Below is a small trained network, with its code and all its weights. Each question gives an input and a class and asks what happens when units are switched off, that is, made to give their printed mean instead of their output.

import numpy as np


def w(rows, s, z=0):
    codes = np.array(rows[::2]) - 128.0
    scale = np.full(codes.shape[1], s)
    scale[-1] = z or s
    return codes * scale


def f(y):
    return np.maximum(y, 0)


def log_softmax(a):
    a = a - a.max(-1, keepdims=True)
    return a - np.log(np.exp(a).sum(-1, keepdims=True))


def net(x, mask):
    res = np.array(x, float).reshape(1, 5) / 4 @ E
    y = f(res @ A[0][:, :-1].T + A[0][:, -1])
    res = res + np.where(mask, y, B[0][:, -1]) @ B[0][:, :-1]
    return log_softmax(res[-1] @ U[:, :-1].T + U[:, -1])


A, B = {}, {}
E = w([
[80,108,176,113,116,118,68],'x0',
[8,98,41,39,176,136,183],'x1',
[245,198,2,114,78,117,174],'x2',
[86,66,96,107,52,107,190],'x3',
[134,128,105,213,238,54,103],'x4',
],0.0085)
A[0] = w([
[89,40,110,53,129,105,244,53],'n1',
[71,142,35,96,229,66,135,207],'n2',
[205,97,114,146,255,26,75,199],'n3',
[149,106,182,52,182,194,160,76],'n4',
[75,112,149,107,40,139,247,38],'n5',
[228,135,197,134,28,254,169,122],'n6',
[105,168,174,134,159,170,179,118],'n7',
[125,149,60,162,86,77,57,225],'n8',
[90,74,96,233,43,56,133,138],'n9',
[159,155,142,80,109,245,82,163],'n10',
[72,254,126,207,214,232,107,3],'n11',
[166,154,108,216,202,179,79,76],'n12',
[96,77,103,3,88,127,134,104],'n13',
[160,90,186,233,6,125,166,42],'n14',
[174,191,214,157,163,56,105,75],'n15',
[51,150,147,36,70,116,219,45],'n16',
[97,169,166,84,98,114,80,154],'n17',
],0.0071,0.0031)
B[0] = w([
[184,74,102,197,128,162,22,227],'n1',
[158,204,197,51,107,225,226,253],'n2',
[224,236,218,162,47,193,87,254],'n3',
[91,114,102,97,132,154,195,166],'n4',
[69,61,62,186,5,112,66,207],'n5',
[135,134,215,95,146,149,177,251],'n6',
[76,116,132,192,144,100,198,158],'n7',
[144,223,253,211,165,164,244,186],'n8',
[80,58,234,61,170,206,229,186],'n9',
[118,174,181,88,210,157,185,198],'n10',
[130,141,141,87,153,95,103,190],'n11',
[166,87,123,149,10,44,38,205],'n12',
[51,29,33,168,81,38,148,218],'n13',
[8,148,197,9,214,236,180,212],'n14',
[192,156,134,210,73,69,79,212],'n15',
[121,54,71,227,100,47,59,215],'n16',
[117,84,155,30,210,55,199,179],'n17',
],0.0055,0.0075)
U = w([
[159,100,179,121,179,164,107,251],'0',
[92,59,109,46,156,167,187,155],'1',
[186,52,95,195,102,100,2,13],'2',
],0.009,0.0022)

Each question gives the input, the list of numbers given to net, and the class t.
The units are the neurons (one row each of A and B). Each row of codes is followed by its name. A weight is (code - 128) times the scale printed after its matrix; where a second scale follows, it is the last column's (A, B and U).
mask holds one flag per neuron, in row order. A switched-off neuron (its flag False) gives its mean, the last column of its row in B, instead of its output. The means were averaged over made-up inputs and are rounded, as every weight is.
A unit's drop is (log p(t) with every unit on - log p(t) with that unit switched off) / (log p(t) with every unit on - log p(t) with every unit switched off).
The circuit of an input: a set's keep is (log p(t) with only the set's units on - log p(t) with every unit switched off) / (log p(t) with every unit on - log p(t) with every unit switched off). Starting from the 12 units with the biggest drops (on a tie, the unit counted first), units are removed one at a time, each time the one whose removal leaves the highest keep (on an exact tie, the one counted first), for as long as the keep stays at least 0.8.
units of the circuit, in order: the units of the circuit, biggest drop first
top k neurons: the k neurons with the biggest drops, biggest first
drop when u is switched off: that unit's drop, to one decimal
input [6,8,-8,5,-7], class 2: units of the circuit, in order -> [n16 n1]
input [-6,-8,4,5,-1], class 1: units of the circuit, in order -> [n14]
input [-1,-4,1,1,-7], class 1: units of the circuit, in order -> [n3 n14]
input [7,-7,7,6,1], class 0: top 2 neurons -> [n8 n13]
input [-7,2,-6,8,-2], class 2: top 3 neurons -> [n1 n16 n5]
input [-4,-5,6,2,6], class 0: top 3 neurons -> [n8 n9 n16]
input [0,-1,-6,-8,3], class 2: top 2 neurons -> [n12 n15]
input [-7,8,-8,2,-4], class 2: top 2 neurons -> [n1 n16]
input [0,-8,5,5,7], class 0: top 3 neurons -> [n14 n9 n8]
input [4,8,3,-3,8], class 0: drop when n3 is switched off -> 0.6
input [8,-3,7,3,3], class 0: drop when n8 is switched off -> 0.2
input [-6,-8,5,8,-2], class 1: drop when n14 is switched off -> 0.2
